Below is a small trained network, with its code and all its weights. Each question gives an input and a target symbol and asks what happens when units are switched off, that is, made to give their printed mean instead of their output.

import numpy as np


def w(rows, s, z=0):
    codes = np.array(rows[::2]) - 128.0
    scale = np.full(codes.shape[1], s)
    scale[-1] = z or s
    return codes * scale


def norm(h):
    return h / np.sqrt((h * h).mean(-1, keepdims=True) + 1e-5)


def f(y):
    return y / 2 * (1 + np.tanh(0.7978845608 * (y + 0.044715 * y**3)))


def softmax(a):
    e = np.exp(a - a.max(-1, keepdims=True))
    return e / e.sum(-1, keepdims=True)


def log_softmax(a):
    a = a - a.max(-1, keepdims=True)
    return a - np.log(np.exp(a).sum(-1, keepdims=True))


def net(x, mask):
    ids = ['αβγδεζθλμσφω'.index(c) for c in x.split()]
    T = len(ids)
    res = E[ids] + P[:T]
    q, k, v = (norm(res) @ M[0].T for M in (Q, K, V))
    z = softmax(np.where(np.tri(T) > 0, q @ k.T / 2**0.5, -1e9)) @ v
    res = res + np.where(mask[0], z, O[0][:, -1]) @ O[0][:, :-1]
    y = f(norm(res) @ A[0][:, :-1].T + A[0][:, -1])
    res = res + np.where(mask[1:17], y, B[0][:, -1]) @ B[0][:, :-1]
    return log_softmax(norm(res)[-1] @ U[:, :-1].T + U[:, -1])


Q, K, V, O, A, B = {}, {}, {}, {}, {}, {}
E = w([
[36,175,137,158,124],'α',
[211,166,112,106,79],'β',
[68,173,145,158,79],'γ',
[164,216,115,91,104],'δ',
[159,17,137,154,140],'ε',
[108,153,148,164,59],'ζ',
[131,70,66,97,45],'θ',
[209,131,168,175,171],'λ',
[68,170,144,162,79],'μ',
[165,127,185,203,159],'σ',
[36,57,136,152,184],'φ',
[108,2,109,128,137],'ω',
],0.0051)
P = w([
[121,91,254,64,96],'0',
[137,126,210,103,104],'1',
[142,135,180,126,100],'2',
[143,139,157,144,100],'3',
[143,142,134,160,99],'4',
[140,145,112,175,108],'5',
[138,155,87,192,118],'6',
[147,165,70,221,122],'7',
],0.0043)
Q[0] = w([
[58,16,142,102,177],'head 1',
[144,86,111,5,199],'head 1',
],0.012)
K[0] = w([
[141,128,187,22,147],'head 1',
[91,108,254,80,66],'head 1',
],0.0088)
V[0] = w([
[43,163,145,158,192],'head 1',
[149,254,61,112,135],'head 1',
],0.005)
O[0] = w([
[173,44,136,55,18,2],'head 1',
[124,115,254,42,133,205],'head 1',
],0.0052,0.00088)
A[0] = w([
[132,163,110,149,125,165],'neuron 1',
[145,126,101,88,63,161],'neuron 2',
[151,126,126,127,163,63],'neuron 3',
[95,68,96,140,171,13],'neuron 4',
[165,143,131,117,125,85],'neuron 5',
[166,74,133,142,90,249],'neuron 6',
[125,153,40,128,90,7],'neuron 7',
[88,120,159,136,106,145],'neuron 8',
[86,157,153,149,188,215],'neuron 9',
[138,140,103,125,84,176],'neuron 10',
[82,11,104,116,177,85],'neuron 11',
[181,85,75,117,217,45],'neuron 12',
[121,149,120,118,126,75],'neuron 13',
[122,130,6,103,85,41],'neuron 14',
[120,131,138,156,162,180],'neuron 15',
[80,169,91,78,119,158],'neuron 16',
],0.011,0.0017)
B[0] = w([
[101,97,143,124,157,252],'neuron 1',
[126,76,86,139,118,222],'neuron 2',
[107,134,151,173,81,104],'neuron 3',
[102,85,134,111,152,150],'neuron 4',
[85,113,143,110,98,177],'neuron 5',
[89,142,76,89,144,229],'neuron 6',
[188,147,176,118,157,189],'neuron 7',
[169,146,141,103,169,228],'neuron 8',
[132,102,52,79,92,241],'neuron 9',
[117,80,125,110,136,234],'neuron 10',
[84,77,97,35,181,199],'neuron 11',
[98,163,152,52,2,128],'neuron 12',
[118,128,127,126,138,133],'neuron 13',
[183,172,112,85,106,197],'neuron 14',
[107,125,95,116,123,193],'neuron 15',
[115,121,123,195,146,194],'neuron 16',
],0.0077,0.0022)
U = w([
[77,72,45,26,138,226],'α',
[87,222,54,66,13,83],'β',
[103,85,158,128,99,101],'γ',
[123,227,215,49,112,215],'δ',
[177,180,88,161,157,130],'ε',
[36,118,185,178,175,110],'ζ',
[76,170,6,181,178,158],'θ',
[78,169,144,160,173,15],'λ',
[97,49,160,138,80,212],'μ',
[223,56,174,203,192,63],'σ',
[255,120,46,62,115,135],'φ',
[184,163,119,148,156,3],'ω',
],0.0093,0.0019)

Each question gives the input, a string of symbols that net reads in full, and the target symbol t.
The units are the heads (2 rows each of Q, K, V and O) and the neurons (one row each of A and B). Each row of codes is followed by its name. A weight is (code - 128) times the scale printed after its matrix; where a second scale follows, it is the last column's (O, A, B and U).
mask holds one flag per unit, heads first, then neurons. A switched-off unit (its flag False) gives its mean, the last column of its rows in O or B, instead of its output. The means were averaged over made-up inputs and are rounded, as every weight is.
A unit's drop is (log p(t) with every unit on - log p(t) with that unit switched off) / (log p(t) with every unit on - log p(t) with every unit switched off).
The circuit of an input: a set's keep is (log p(t) with only the set's units on - log p(t) with every unit switched off) / (log p(t) with every unit on - log p(t) with every unit switched off). Starting from the 12 units with the biggest drops (on a tie, the unit counted first), units are removed one at a time, each time the one whose removal leaves the highest keep (on an exact tie, the one counted first), for as long as the keep stays at least 0.8.
units of the circuit, in order: the units of the circuit, biggest drop first
most important unit: the unit with the biggest drop
top k neurons: the k neurons with the biggest drops, biggest first
input β δ ζ μ μ ζ β μ, target β: units of the circuit, in order : (head 1; neuron 9; neuron 11)
input δ γ δ ζ β, target ζ: most important unit : head 1
input σ ζ γ φ μ, target φ: units of the circuit, in order : (head 1; neuron 7; neuron 8)
input δ δ δ σ δ μ α, target μ: units of the circuit, in order : (head 1; neuron 2; neuron 11)
input σ δ β μ μ μ, target μ: units of the circuit, in order : (head 1; neuron 2; neuron 9)
input ζ δ α, target δ: units of the circuit, in order : (head 1; neuron 8; neuron 11)
input φ γ φ ε δ ζ, target δ: units of the circuit, in order : (head 1; neuron 8)
input σ σ δ μ γ σ μ, target σ: top 3 neurons : (neuron 9; neuron 8; neuron 11)
input σ θ μ ε α δ, target α: units of the circuit, in order : (head 1; neuron 2)
input σ ζ δ ζ, target δ: units of the circuit, in order : (neuron 8; head 1)
input θ α δ δ δ μ α, target μ: top 3 neurons : (neuron 2; neuron 14; neuron 7)
input φ σ ζ, target σ: top 2 neurons : (neuron 9; neuron 7)
input δ μ δ ε δ λ ζ ζ, target ζ: units of the circuit, in order : (neuron 14; head 1; neuron 9)
input θ δ ω δ γ μ ζ, target μ: top 3 neurons : (neuron 14; neuron 9; neuron 11)
input δ γ ω θ μ, target θ: top 3 neurons : (neuron 9; neuron 14; neuron 1)
input μ δ ε φ ζ ζ, target ζ: top 3 neurons : (neuron 14; neuron 9; neuron 11)
input ω δ α, target δ: top 3 neurons : (neuron 8; neuron 6; neuron 11)
input δ δ δ φ θ, target φ: units of the circuit, in order : (neuron 7)
input σ δ θ α, target θ: top 2 neurons : (neuron 9; neuron 16)
input δ σ σ β, target σ: top 4 neurons : (neuron 9; neuron 12; neuron 1; neuron 11)
input γ σ σ μ, target σ: most important unit : head 1
